How the items are linked:
j950: φ>j800, α>j961, β>j196, σ>j829, ω>j828, ξ>j132
j9: φ>j938, α>j371, β>j586, σ>j352, ω>j806, ξ>j269
j424: φ>j371, α>none, β>j80, σ>j938, ω>j484, ξ>j183
j828: φ>j63, α>j508, β>j269, σ>j742, ω>j586, ξ>j950
j938: φ>j9, α>j424, β>j216, σ>j702, ω>j888, ξ>j84
j831: φ>j195, α>j888, β>j199, σ>none, ω>j693, ξ>j702
j573: φ>j94, α>j586, β>j352, σ>none, ω>j822, ξ>j742
j829: φ>j609, α>j950, β>j781, σ>none, ω>j742, ξ>j822
j110: φ>j80, α>none, β>j371, σ>j586, ω>j284, ξ>j508
j806: φ>j888, α>j555, β>j132, σ>j195, ω>j196, ξ>j9
j94: φ>j573, α>j216, β>j702, σ>none, ω>j199, ξ>j592
j555: φ>j484, α>none, β>j284, σ>j806, ω>j644, ξ>j371
j961: φ>j776, α>none, β>j644, σ>j950, ω>j508, ξ>j284
j183: φ>j630, α>none, β>j98, σ>j84, ω>j424, ξ>j12
j98: φ>j508, α>none, β>j183, σ>j63, ω>j80, ξ>j776
j742: φ>j592, α>j828, β>j429, σ>none, ω>j573, ξ>j829
j630: φ>j183, α>none, β>j508, σ>j269, ω>j371, ξ>j644
j609: φ>j829, α>j800, β>j693, σ>none, ω>j592, ξ>j199
j371: φ>j424, α>none, β>j110, σ>j9, ω>j555, ξ>j630
j80: φ>j110, α>none, β>j424, σ>j216, ω>j610, ξ>j98
j132: φ>j572, α>j284, β>j806, σ>j822, ω>j950, ξ>j586
j776: φ>j961, α>none, β>j12, σ>j800, ω>j98, ξ>j610
j258: φ>j196, α>j12, β>j800, σ>j693, ω>j84, ξ>j888
j508: φ>j98, α>none, β>j630, σ>j828, ω>j110, ξ>j961
j586: φ>j216, α>j110, β>j9, σ>j573, ω>j132, ξ>j828
j195: φ>j831, α>j806, β>j822, σ>none, ω>j781, ξ>j352
j352: φ>j702, α>j9, β>j573, σ>none, ω>j195, ξ>j429
j63: φ>j828, α>j98, β>j84, σ>j592, ω>j216, ξ>j800
j196: φ>j258, α>j644, β>j950, σ>j781, ω>j269, ξ>j806
j781: φ>j693, α>j196, β>j829, σ>none, ω>j429, ξ>j195
j216: φ>j586, α>j80, β>j938, σ>j94, ω>j572, ξ>j63
j644: φ>j12, α>none, β>j961, σ>j196, ω>j630, ξ>j555
j888: φ>j806, α>j484, β>j572, σ>j831, ω>j258, ξ>j938
j84: φ>j269, α>j183, β>j63, σ>j412, ω>j938, ξ>j258
j284: φ>j610, α>none, β>j555, σ>j132, ω>j961, ξ>j110
j199: φ>j822, α>j572, β>j831, σ>none, ω>j609, ξ>j94
j800: φ>j950, α>j776, β>j258, σ>j609, ω>j63, ξ>j572
j484: φ>j555, α>none, β>j610, σ>j888, ω>j12, ξ>j424
j572: φ>j132, α>j610, β>j888, σ>j199, ω>j800, ξ>j216
j592: φ>j742, α>j63, β>j412, σ>none, ω>j94, ξ>j609
j269: φ>j84, α>j630, β>j828, σ>j429, ω>j9, ξ>j196
j12: φ>j644, α>none, β>j776, σ>j258, ω>j183, ξ>j484
j822: φ>j199, α>j132, β>j195, σ>none, ω>j829, ξ>j573
j412: φ>j429, α>j84, β>j592, σ>none, ω>j702, ξ>j693
j702: φ>j352, α>j938, β>j94, σ>none, ω>j831, ξ>j412
j693: φ>j781, α>j258, β>j609, σ>none, ω>j412, ξ>j831
j610: φ>j284, α>none, β>j484, σ>j572, ω>j776, ξ>j80
j429: φ>j412, α>j269, β>j742, σ>none, ω>j352, ξ>j781

In the rows, 25 means zero.

The rows follow the links: the fewer symbols apart two items are, the more alike their rows tend to be.

Each row is also shifted at random along 6 hidden directions that mean nothing.

Some items, each with a row of numbers:
j950: 27 26 25 28 28 25 27 30 23 23 20 23 21 24 29 22 30 22 23 23 29 28 27 26 24 25 20 27 23 29 25 27 25 24 23 22 24 25 22 22 29 24 29
j961: 31 26 25 30 35 27 25 22 25 21 23 30 23 18 24 26 25 19 22 19 27 24 28 21 29 20 17 24 25 28 20 24 30 21 21 20 23 24 28 31 28 27 21
j484: 37 27 29 23 28 22 25 26 33 33 31 32 27 17 21 23 15 22 25 28 23 19 33 22 27 19 20 22 23 27 20 19 28 12 24 23 27 28 31 41 28 31 18
j800: 12 23 22 31 27 30 21 20 23 23 23 26 23 30 23 25 27 28 27 20 25 30 20 28 26 27 25 27 26 23 23 28 32 28 23 25 23 24 32 22 25 25 26
j508: 36 26 28 28 25 26 28 29 22 23 22 25 28 24 26 21 22 20 21 26 24 23 21 27 20 28 24 22 20 26 25 28 27 25 25 27 26 25 25 26 28 25 27
j592: 19 25 30 20 16 19 29 29 29 26 24 27 37 26 23 20 22 23 27 35 20 25 24 27 24 20 26 22 24 26 20 26 24 15 29 30 33 23 25 31 28 26 20
j829: 5 27 24 25 23 24 25 28 22 25 22 23 24 29 27 22 31 26 26 27 28 29 25 30 24 26 25 28 25 26 28 26 24 26 27 24 23 24 22 20 27 25 31
j429: 47 26 30 25 22 24 31 29 20 20 21 23 30 27 20 21 24 25 24 34 24 24 14 31 17 31 34 22 27 26 27 28 25 27 30 36 30 22 21 23 21 26 26
j781: 19 26 21 28 32 27 24 21 22 14 24 28 22 26 21 28 33 27 27 21 28 27 19 25 28 24 28 26 31 24 25 26 27 27 25 29 22 21 24 23 20 25 22
j586: 29 27 28 21 20 24 27 17 25 25 24 23 30 25 26 37 23 27 22 27 23 28 33 18 29 19 26 28 28 20 26 24 23 35 31 24 25 25 21 20 27 27 23
j888: 20 22 23 29 27 28 22 30 26 23 30 26 22 29 21 19 28 27 26 22 26 24 15 32 23 33 28 25 23 26 26 27 29 22 23 28 22 26 29 28 20 22 25
j822: 20 25 27 26 23 22 26 36 23 30 23 19 20 26 28 17 28 25 21 27 29 27 25 31 21 33 27 28 23 32 28 26 25 26 26 24 23 24 21 23 29 23 34
j806: 24 27 25 26 26 25 25 26 25 24 28 25 23 25 22 26 26 26 24 24 27 22 24 27 25 27 28 26 25 25 29 23 25 27 28 27 22 27 21 25 23 26 26
j609: 16 25 23 23 23 23 26 22 29 16 23 27 32 28 21 27 34 26 29 26 24 30 23 25 31 16 25 27 27 23 21 28 27 18 26 28 29 23 24 25 24 24 17
j630: 34 29 26 23 27 24 28 27 25 31 24 27 25 20 28 26 18 22 25 28 25 19 31 23 22 24 22 22 23 25 28 22 20 26 24 23 26 28 23 26 28 28 28
j9: 43 26 28 23 26 26 27 25 23 24 27 25 25 25 24 27 25 24 22 27 25 22 25 23 25 27 28 23 27 26 27 25 23 29 29 28 25 23 21 26 22 25 25

Complete each set of four: the symbols that take the first to the second take the third to the fourth, perhaps in another order.
Answers are names.
33 26 23 26 33 27 25 20 22 22 23 24 18 24 26 30 28 29 26 24 29 28 28 23 25 25 28 29 32 25 28 24 24 33 25 26 23 24 24 20 23 27 28
: 26 26 29 25 23 24 27 30 24 30 25 24 26 24 27 23 22 21 20 27 24 25 31 25 25 26 24 23 23 29 24 25 26 26 28 23 24 23 25 28 29 27 28
:: 18 28 32 26 22 24 23 15 25 33 26 23 28 26 20 31 15 27 21 29 23 26 30 25 25 24 29 25 27 22 26 20 31 33 33 26 21 28 27 24 31 33 26
: j630

25 25 23 27 37 24 25 25 24 26 25 28 16 20 25 26 24 26 26 24 30 25 31 23 26 24 22 26 31 30 24 22 25 24 23 24 23 22 28 29 24 29 27
: 49 24 23 21 25 24 29 30 29 16 22 26 29 21 27 26 32 26 29 26 26 24 20 21 25 22 24 26 25 26 23 29 18 18 20 29 33 26 20 23 21 19 18
:: 32 24 28 23 22 24 26 23 24 31 25 24 26 28 25 23 19 29 29 35 23 26 24 28 20 29 30 24 29 24 28 24 24 29 28 31 30 25 27 24 23 28 28
: j9

35 21 21 29 33 27 24 30 21 23 23 24 18 25 28 20 27 28 27 23 28 28 18 27 20 34 28 25 29 30 25 29 26 28 21 27 27 21 29 24 20 22 28
: 26 21 22 29 27 28 22 28 24 21 23 19 18 27 28 26 34 31 24 17 30 33 19 26 25 32 28 33 28 29 24 30 27 31 20 24 23 24 25 17 23 18 28
:: 32 24 28 28 33 23 28 25 23 22 22 28 25 20 23 25 20 22 22 26 25 26 26 21 26 24 24 21 31 31 19 26 29 23 25 28 26 19 30 33 26 29 21
: j195

23 27 21 29 33 28 24 24 23 23 25 27 18 23 28 27 28 24 25 19 29 22 26 24 26 25 21 26 24 25 28 24 24 27 21 21 21 27 25 23 24 24 28
: 20 24 24 26 26 28 23 21 25 30 28 28 23 28 24 24 23 28 30 29 25 25 25 29 24 26 26 24 26 22 27 24 27 25 26 26 25 27 29 26 23 28 28
:: 15 24 20 30 32 28 22 26 27 25 25 28 21 21 29 25 24 23 26 16 26 24 27 21 28 25 17 23 23 27 20 27 27 23 17 19 23 24 32 28 26 23 23
: j828

47 22 32 24 17 26 27 20 24 30 24 22 31 28 25 28 18 29 24 30 21 29 24 26 23 27 30 26 27 23 23 26 28 31 29 28 29 25 27 24 26 27 27
: 17 27 25 25 30 22 27 26 26 21 27 31 26 24 18 20 26 22 26 29 25 23 23 28 26 21 25 21 27 28 23 23 28 16 29 30 25 21 28 36 24 30 21
:: 30 27 22 23 27 24 28 30 24 21 22 24 25 22 29 26 29 24 27 25 27 22 25 23 24 26 24 24 24 25 30 26 16 27 23 26 27 26 17 21 24 22 26
: j199

13 27 26 25 27 22 27 29 24 32 23 24 23 22 30 24 20 21 23 25 25 24 33 23 23 25 20 23 24 29 25 25 23 26 24 20 24 25 26 26 32 27 30
: 22 23 20 27 25 29 23 26 25 22 22 22 24 26 33 27 31 26 26 17 27 28 23 23 26 27 22 28 22 23 25 30 21 29 18 20 26 27 22 16 26 18 26
:: 19 23 19 25 28 25 23 25 28 21 21 24 24 23 34 31 31 28 27 16 27 30 29 18 29 22 19 30 26 26 22 30 19 27 15 19 27 25 24 19 27 18 22
: j508

45 27 28 28 33 27 27 17 23 30 26 30 22 19 21 26 15 23 25 28 25 21 29 23 23 24 24 21 29 24 25 20 30 26 26 25 23 27 31 32 27 34 25
: 22 24 22 30 26 31 23 18 22 20 27 29 27 30 20 26 22 27 29 23 21 23 13 28 24 30 30 20 25 18 25 27 30 30 26 30 24 26 31 24 19 26 23
:: 40 26 21 28 34 27 26 25 23 16 23 27 19 22 24 27 32 24 25 21 30 24 23 24 26 24 23 27 28 27 26 26 24 25 21 25 24 24 22 24 22 25 25
: j84

34 25 27 17 16 22 30 31 27 28 24 23 29 28 27 20 28 28 30 36 25 26 26 33 21 25 28 27 23 25 29 25 18 20 28 29 33 28 18 22 27 25 29
: 27 25 27 28 30 27 26 23 19 29 25 24 19 27 22 21 20 27 25 30 27 26 23 31 19 30 30 23 30 27 29 23 30 31 29 30 22 23 29 26 23 30 32
:: 31 27 25 25 22 25 26 34 26 21 23 20 26 23 29 24 33 22 21 21 28 24 24 25 25 26 21 29 18 27 27 27 21 23 22 21 24 30 16 19 28 21 26
: j610

30 27 26 29 28 29 25 21 21 29 25 25 20 26 24 25 21 24 25 26 26 23 25 28 21 29 26 23 25 22 30 23 27 32 26 24 21 29 27 22 25 30 33
: 11 26 23 32 33 30 21 19 20 30 28 29 19 26 23 26 15 24 26 23 24 21 23 25 22 30 26 19 26 22 28 24 30 34 25 25 19 24 34 27 23 30 30
:: 43 23 26 27 29 28 25 26 25 27 29 28 25 24 25 23 21 24 24 23 23 22 24 25 25 28 24 22 23 26 23 25 28 23 23 25 26 24 30 31 22 25 24
: j484

17 23 24 29 25 30 23 22 20 31 26 25 23 32 25 21 18 29 30 28 22 25 16 32 18 36 32 21 26 21 28 27 29 34 27 30 24 25 32 22 20 26 33
: 11 27 25 29 20 25 26 36 26 15 26 26 32 30 19 15 34 17 22 22 25 20 12 33 25 28 25 22 15 26 23 29 30 14 27 29 23 26 21 28 24 21 22
:: 36 22 23 25 28 28 23 25 24 34 29 23 17 25 32 28 21 29 27 22 26 26 32 22 25 29 25 27 28 26 28 24 21 33 22 20 25 26 28 24 23 24 30
: j961

28 26 24 26 30 26 25 21 21 26 24 24 20 24 27 31 21 27 26 25 27 24 27 21 22 29 27 24 30 23 30 24 22 36 25 25 24 26 24 19 23 28 29
: 15 24 24 32 32 28 23 27 17 27 21 21 14 29 27 21 25 27 24 23 30 31 23 29 20 34 27 27 28 30 27 27 30 33 24 23 19 22 28 20 26 26 36
:: 33 27 25 25 25 26 26 20 28 23 27 30 29 23 22 26 25 24 29 27 24 22 25 26 27 20 24 23 24 21 24 23 27 19 24 27 27 28 28 29 24 28 20
: j572

21 28 26 26 25 27 23 17 25 28 29 26 26 26 20 30 21 26 24 25 25 22 25 25 25 25 28 23 26 19 29 21 27 31 29 27 20 29 26 25 24 29 25
: 38 26 23 24 22 26 28 26 24 18 18 19 28 24 33 31 32 24 24 22 27 27 24 22 24 24 24 29 22 22 29 29 19 32 22 23 27 30 14 12 27 21 27
:: 42 25 22 27 33 27 26 32 26 19 26 28 22 19 27 24 30 19 22 17 28 20 25 21 28 26 20 24 23 29 24 27 22 20 20 22 24 23 23 30 23 21 22
: j961

23 26 23 24 29 25 25 22 23 24 23 24 20 26 25 29 28 28 27 27 28 27 28 25 25 24 27 28 30 25 29 23 23 31 26 26 24 24 23 20 24 27 28
: 15 26 25 30 26 26 27 36 23 24 24 26 26 25 27 16 25 17 22 24 25 21 20 29 22 29 20 20 17 29 24 27 27 19 23 24 24 25 26 29 28 24 28
:: 33 22 30 28 26 25 25 33 22 37 28 23 19 27 23 13 17 27 25 31 26 25 21 35 16 37 30 23 26 32 26 23 31 24 27 28 25 25 32 30 24 27 34
: j776

12 26 27 22 22 23 27 28 22 26 25 25 28 29 24 22 22 25 27 33 24 23 22 30 22 28 30 22 26 25 29 25 23 26 31 31 27 23 22 24 23 27 29
: 15 26 24 20 24 20 26 26 30 27 27 29 28 23 26 26 24 27 30 30 24 24 30 23 28 19 23 23 28 25 24 24 21 18 25 26 30 23 26 30 25 26 20
:: 33 23 28 21 18 24 25 13 27 24 24 23 31 29 25 38 25 32 27 28 22 33 29 19 29 20 31 30 33 19 24 25 25 34 29 28 27 24 24 19 24 25 21
: j573

31 22 19 28 32 28 25 32 26 16 24 28 24 24 26 20 32 24 28 19 27 24 14 25 25 29 24 23 25 28 22 30 24 20 17 28 27 22 26 27 19 19 22
: 27 26 24 25 27 28 23 23 22 35 27 22 17 25 32 31 21 26 25 22 27 23 35 22 24 29 24 26 25 24 32 23 20 37 25 18 21 28 24 20 25 26 34
:: 24 23 24 22 24 24 25 27 27 24 27 27 26 27 24 25 28 28 28 26 24 26 24 25 28 25 28 25 28 26 25 27 24 22 27 28 27 21 26 28 21 23 22
: j806

42 25 25 24 28 26 27 24 30 22 23 28 27 19 28 28 29 23 26 22 26 27 31 20 29 17 18 28 24 25 20 25 24 18 19 20 29 28 25 27 29 24 19
: 35 23 26 26 26 28 24 24 26 26 30 29 27 26 23 25 21 24 26 24 23 21 23 25 26 26 26 22 24 23 25 25 27 24 25 26 25 25 30 30 22 25 23
:: 14 24 21 26 28 27 21 20 30 22 28 29 26 23 28 33 27 24 25 15 23 25 31 17 35 18 19 25 25 23 19 26 26 23 21 19 24 24 30 28 26 23 17
: j12

21 29 27 24 22 24 27 19 27 29 23 25 28 23 27 31 24 23 25 26 24 25 35 22 27 18 20 26 23 21 27 22 23 26 26 20 25 29 22 22 32 28 26
: 6 25 21 33 30 30 22 27 20 25 23 25 20 26 29 23 24 22 23 17 26 23 22 26 23 32 21 22 22 26 26 29 28 30 22 20 19 24 29 22 26 23 31
:: 38 26 31 26 19 26 29 32 22 24 24 23 30 27 24 19 25 19 19 28 22 23 19 30 21 29 27 22 18 26 25 27 27 25 28 28 26 25 22 25 26 24 27
: j284

